Here is a tiny trained network, its code and every weight. The questions are about switching its units off for an input and a class, where a switched-off unit gives its printed mean instead of its output.

import numpy as np


def w(rows, s, z=0):
    codes = np.array(rows[::2]) - 128.0
    scale = np.full(codes.shape[1], s)
    scale[-1] = z or s
    return codes * scale


def f(y):
    return y / 2 * (1 + np.tanh(0.7978845608 * (y + 0.044715 * y**3)))


def log_softmax(a):
    a = a - a.max(-1, keepdims=True)
    return a - np.log(np.exp(a).sum(-1, keepdims=True))


def net(x, mask):
    res = np.array(x, float).reshape(1, 7) / 4 @ E
    y = f(res @ A[0][:, :-1].T + A[0][:, -1])
    res = res + np.where(mask, y, B[0][:, -1]) @ B[0][:, :-1]
    return log_softmax(res[-1] @ U[:, :-1].T + U[:, -1])


A, B = {}, {}
E = w([
[115,222,41,86,42,192,31,225,168,50],'x0',
[125,88,82,124,125,122,118,122,152,146],'x1',
[128,147,130,97,116,119,142,120,143,150],'x2',
[204,219,48,93,226,4,66,93,2,116],'x3',
[114,145,150,117,127,105,139,136,127,113],'x4',
[144,115,107,109,133,148,98,102,188,176],'x5',
[117,172,175,217,49,37,64,206,86,226],'x6',
],0.0093)
A[0] = w([
[97,152,103,120,65,187,99,173,154,96,123],'n0',
[195,175,109,45,182,38,106,82,112,77,69],'n1',
[125,164,142,212,89,66,88,177,152,200,162],'n2',
[143,142,149,183,70,64,43,162,102,191,110],'n3',
[146,187,99,132,103,162,80,148,161,75,175],'n4',
[159,195,76,105,99,163,103,168,109,95,192],'n5',
[142,166,73,99,82,142,96,191,140,79,162],'n6',
[110,143,128,163,97,100,104,168,112,180,55],'n7',
[165,197,70,105,205,107,63,108,67,134,4],'n8',
[124,95,185,155,188,91,163,87,105,170,194],'n9',
[141,188,78,92,128,160,69,170,117,108,158],'n10',
[134,118,101,64,167,188,193,83,167,11,117],'n11',
[102,110,162,148,106,204,198,154,161,132,5],'n12',
[97,146,106,96,81,154,93,187,167,72,158],'n13',
[163,85,174,186,191,89,217,35,117,182,192],'n14',
[141,110,106,59,184,159,156,105,145,65,125],'n15',
[79,93,203,144,73,197,185,194,219,103,6],'n16',
[182,142,98,134,173,80,93,109,99,101,68],'n17',
[155,137,105,69,185,170,129,64,118,54,135],'n18',
],0.011,0.0034)
B[0] = w([
[116,76,154,134,178,124,133,83,151,88,186],'n0',
[140,124,83,192,77,79,93,62,101,159,219],'n1',
[99,207,135,128,171,208,168,194,79,165,207],'n2',
[78,196,132,123,145,215,160,227,72,182,208],'n3',
[164,108,136,107,166,138,142,141,169,108,185],'n4',
[169,117,192,80,186,89,155,83,176,91,192],'n5',
[157,91,152,97,189,106,180,134,133,90,193],'n6',
[93,166,112,151,112,187,184,162,62,173,169],'n7',
[156,101,65,208,40,97,57,32,124,149,215],'n8',
[178,86,191,62,165,70,149,144,185,114,213],'n9',
[143,67,215,118,178,60,130,108,155,81,190],'n10',
[92,182,115,125,129,254,167,205,93,176,227],'n11',
[101,123,70,165,75,64,68,41,111,185,195],'n12',
[202,75,150,82,183,116,169,111,163,87,190],'n13',
[194,48,181,79,223,85,199,143,174,40,250],'n14',
[58,185,128,104,121,192,211,195,68,183,196],'n15',
[117,84,62,217,50,91,72,25,82,135,237],'n16',
[139,122,58,131,93,93,67,61,120,141,188],'n17',
[79,220,140,105,96,207,233,183,70,140,202],'n18',
],0.0093,0.021)
U = w([
[180,36,190,49,243,83,152,144,189,46,254],'0',
[57,223,113,114,146,249,155,235,60,178,171],'1',
[126,76,39,205,44,80,51,29,102,141,7],'2',
],0.011,0.0028)

Each question gives the input, the list of numbers given to net, and the class t.
The units are the neurons (one row each of A and B). Each row of codes is followed by its name. A weight is (code - 128) times the scale printed after its matrix; where a second scale follows, it is the last column's (A, B and U).
mask holds one flag per neuron, in row order. A switched-off neuron (its flag False) gives its mean, the last column of its row in B, instead of its output. The means were averaged over made-up inputs and are rounded, as every weight is.
A unit's drop is (log p(t) with every unit on - log p(t) with that unit switched off) / (log p(t) with every unit on - log p(t) with every unit switched off).
most important unit: the unit with the biggest drop
k most important neurons: the k neurons with the biggest drops, biggest first
drop when u is switched off: that unit's drop, to one decimal
input [0,3,-3,7,0,-3,8], class 1: most important unit : n3
input [-1,8,-4,7,-7,7,-7], class 1: 3 most important neurons : n18, n15, n11
input [-2,-7,5,5,5,-6,4], class 2: 4 most important neurons : n8, n11, n1, n18
input [7,6,-5,-4,-4,2,7], class 0: 4 most important neurons : n13, n0, n11, n6
input [8,7,0,-7,-7,-8,-7], class 0: 2 most important neurons : n13, n0
input [0,1,1,-5,1,8,4], class 2: 2 most important neurons : n16, n11
input [-4,-2,6,-8,-6,-2,-7], class 2: 2 most important neurons : n16, n12
input [8,-6,-7,-5,2,-8,-8], class 0: 3 most important neurons : n13, n0, n5
input [5,-3,-7,8,8,-1,-8], class 1: 3 most important neurons : n18, n11, n15
input [6,-6,1,-6,-6,-7,-2], class 0: 2 most important neurons : n13, n8
input [5,7,-1,-6,-3,6,3], class 2: 4 most important neurons : n16, n14, n12, n9
input [0,-2,-4,2,7,2,-2], class 1: 2 most important neurons : n16, n12
input [-5,-4,3,-6,7,-6,-3], class 2: 2 most important neurons : n16, n12
input [2,2,6,3,6,-2,0], class 2: most important unit : n14
input [-5,-1,3,-3,8,2,7], class 1: 2 most important neurons : n2, n3
input [6,2,-6,7,-1,-3,0], class 2: drop when n1 is switched off : 3.7
input [3,-6,3,-5,4,4,-6], class 1: drop when n11 is switched off : 2.4
input [7,-8,5,-5,-1,3,0], class 0: drop when n8 is switched off : 0.0
